a =
[[13 13  8 49]
 [60 60  5  4]
 [ 9  9 13 49]
 [ 7  7  5 56]
 [55 55  4 10]
 [19 19  7 44]
 [60 60  4  5]
 [55 55 11  6]
 [11 11 11 49]
 [11 11 10 50]
 [60 60  4  5]]
Counting starts at 0.
Read off the entry in the bottom-left corner.
A: 60
Read off the entry at row 0, column 2.
A: 8
The entry at row 0, column 1 is 13
Read off the entry at row 2, column 0.
A: 9
Read off the entry in row 1 and column 0.
A: 60
Read off the entry in the top-left corner.
A: 13
The entry at row 2, column 1: 9
The entry in the top-right corner is 49
Read off the entry in row 1 and column 1.
A: 60

grid =
[[  3   9  37   7  15   4   5]
 [ 10  12   5  12   1   8  13]
 [ 17  10  44   2  12   7   3]
 [ 13   3  20  21  22  10   4]
 [ -4  11  30  -1  24   8  22]
 [  3   4  27   8   3   6   4]
 [ 10  15  19  11  25  12  -8]
 [ 13  13  -6  14  14  10  10]
 [  6   3 -27  13  36   5   5]
 [  9   8  -3  12   4   8  20]
 [ 14  14  13   0  16  15   5]
 [ 25   8  12  18  13   7  13]
 [ -8   4  19  12  -1   8  13]
 [  6   3  47   4  25  13  13]
 [ -3   0  -1  -3  24   6  22]]
Indices start at 0.
The entry just right of the centre entry -> 14
The entry just left of the centre entry is -6
Give the entry directly below the centre entry.
13
Give the entry directly below 21.
-1
The entry at row 0, column 2 -> 37
Give the entry in the bottom-left corner.
-3
The entry just right of the largest entry: 4
The entry in row 1 and column 1 is 12
Give the entry at row 0, column 1.
9
The entry just left of the largest entry -> 3
Give the entry at row 1, column 0.
10
Give the entry directly above the largest entry.
19
The top-right entry: 5
Give the entry directly above 44.
5
Give the centre entry.
14
The entry directly below 16 is 13
The entry at row 2, column 0: 17
Give the bottom entry of the column that holds the smallest entry.
-1
The smallest entry: -27
Give the entry at row 0, column 0.
3
Give the bottom-right entry.
22
Give the maximum.
47

[[  5.58  -6.85   9.36   5.36  19.96  -6.42  11.20   1.10]
 [ 18.11  16.57  -7.99  -8.57  -0.22   5.24   2.32   9.86]
 [  1.03  14.68  -1.77  14.66  -4.08  -4.10  -1.12   6.47]
 [  4.87  21.55   6.56  -2.18  12.37  -7.17  14.70  13.45]
 [-14.60  -0.95  -0.84  -1.16  -0.09  -3.07  -4.29  -5.99]
 [ 14.12   8.05  21.37  18.99   8.22  12.07 -11.08  14.90]
 [  0.58  16.35  10.53  -0.16  -3.36   5.50  10.40  -7.91]
 [  3.11  -5.35  -2.83  -5.24   0.24   6.66   0.13  15.87]]
Indices start at 0.
The entry just right of -0.09 is -3.07
What is the entry just left of 14.68? 1.03
What is the bottom entry of the column that holds the largest entry? -5.35
What is the entry at row 2, column 1? 14.68
What is the entry just left of -6.42? 19.96
What is the entry in the bottom-left corner? 3.11
The entry in the bottom-right corner -> 15.87
What is the entry in row 1 and column 1? 16.57
What is the entry directly below -14.60? 14.12
The entry directly above the smallest entry is 4.87
The top entry of the column that holds the largest entry is -6.85
The entry directly above 6.56 is -1.77
The entry just right of the largest entry -> 6.56
What is the entry at row 1, column 0? 18.11
The entry just left of 11.20 is -6.42
What is the entry just right of the smallest entry? -0.95
The entry directly below -1.12 -> 14.70
What is the entry in the top-right corner? 1.10
What is the entry just right of 12.37? -7.17
The entry directly above -5.35 is 16.35
What is the entry at row 0, column 0? 5.58
What is the entry just left of -1.16? -0.84
The entry at row 0, column 2 -> 9.36
The entry directly below 12.07: 5.50
What is the entry just right of -0.16? -3.36
The entry just left of 6.66 -> 0.24
What is the entry directly below 4.87? -14.60
The entry just right of 9.36 -> 5.36

Questions about the matrix below. Counting starts at 0.
1) Report the entry at row 0, column 1.
2) Report the entry in the top-left corner.
3) Report the entry just right of the smallest entry.
4) Report the entry in row 2 and column 1.
5) Report the bottom-left entry.
6) Report the entry at row 1, column 0.
7) Report the bottom entry of the column that holds the smallest entry.
8) Report the top-right entry.
[[ -4 -12  45   0   0   3 -32 -20  15   9  -8 -13   2   6  30 -25]
 [-37 -17  10 -31  11   7 -29 -14 -14   1 -19  10 -20   6   9 -24]
 [-34 -21  -4  -6  39  -5  -3 -38   5 -25  21  13   4   7  -4  21]
 [  4  -4 -11   6 -53  22 -17  -8   2  12  16 -14  -7 -38  14   4]
 [-17  -3  -6  13  19   7  14 -10  -2  -5  10 -46  -3  12  47  -7]
 [-33  -9   0  -6 -20  14 -10  10 -15  -4  -2 -22 -33 -14  27 -33]
 [  5  -7 -35 -12 -29 -12  -1 -21 -30   0  11   4 -24 -15 -28   5]
 [  8  -2   6 -15  -1 -32 -12 -11  37   0  10 -11 -11  -1 -65 -31]
 [-21 -31   3   4  23   5  -9 -33  -6   7   4  -9   3  16 -17   4]
 [-22  -6 -33 -36   1  13 -21  -6 -17  -5  24   2 -33 -28 -12  -4]
 [-37  23  -3   6 -33  42  -3  -3 -13 -14 -28  13 -35  32 -17  37]
 [-42  25  -5   1 -20  47  17   2  -1 -24 -12  23 -25  24   8  37]
 [-41  -8  17  11 -18  24  -8  18  -3  16  -9  -5 -31  -2  35  37]
 [ 15 -18  11   6  16   9  -3 -28  14 -20  -1  20   6  -9  -2   9]]
1) -12
2) -4
3) -31
4) -21
5) 15
6) -37
7) -2
8) -25

Read these off the grid that follows.
1) The largest entry in the first column?
2) The entry just left of the largest entry?
3) The entry just right of the centre entry?
4) The third entry on the diagonal from the top-right corner?
5) The smallest entry in the last column?
6) The minimum?
7) The last entry in the row that holds the largest entry?
8) The first entry on the main diagonal?
[[-11   0  22 -37  12  68  60]
 [  4 -44  24 -37  32  -7  44]
 [ -1 -19  12 -37  15   6  31]]
1) 4
2) 12
3) 32
4) 15
5) 31
6) -44
7) 60
8) -11

x =
[[-156.6 -165.6 -205.1  -35.8 -177.4  107.3 -119.6  159.7  166.0   91.2
  -267.3 -140.1 -192.3]
 [  14.9 -124.7 -259.8  125.9 -140.7    3.2 -110.7  118.9  152.4  106.0
  -259.4  -95.2 -148.5]
 [  19.4 -103.2  -69.2  181.0   86.7 -203.3 -129.7  156.0  -98.0  192.2
   -72.7 -172.4  162.1]
 [ 203.4  109.3  118.9  148.0  188.9 -233.7   49.1 -121.0 -212.0  -25.4
   199.0   59.0  238.1]
 [  43.3  149.0  214.3 -132.2   51.8   38.3  139.6 -217.0  -57.8 -162.0
   233.1  208.7    8.1]
 [ -37.4 -148.6 -201.1  112.8  -80.8  -38.4 -136.9  176.4   85.3  162.1
  -223.8 -155.7  -57.1]
 [  26.1  -75.5 -131.3  165.4   55.9 -126.8 -119.1  150.1  -56.6  130.6
  -104.7 -162.9   99.3]
 [ 226.5  110.2 -260.0   40.6 -162.6  138.7   74.1 -161.6  156.8 -229.8
  -103.0  135.9 -253.7]]
The entry just right of 199.0?
Answer: 59.0
The entry just left of -38.4: -80.8
The entry just left of 156.0 is -129.7
The entry just left of the smallest entry?
Answer: 91.2
The entry just right of 91.2 is -267.3
The entry just right of 85.3?
Answer: 162.1
The entry just left of 135.9 is -103.0
The entry just right of the smallest entry?
Answer: -140.1
The entry just right of -38.4?
Answer: -136.9
The largest entry -> 238.1
The entry just right of -104.7: -162.9
The entry just right of -161.6: 156.8

[[ 66  20  44 -41  -5  40  64  60  64  29]
 [ 19 -11  -2  10 -11  -1  -7  10  -1  12]]
Rows and columns are numbered from 0.
Report the bottom-left entry.
Answer: 19
Report the entry just right of -2.
Answer: 10
The entry in the top-right corner: 29
Report the entry in the top-left corner.
Answer: 66
Report the entry at row 1, column 1.
Answer: -11
The entry directly below 29 -> 12
Report the entry at row 0, column 1.
Answer: 20
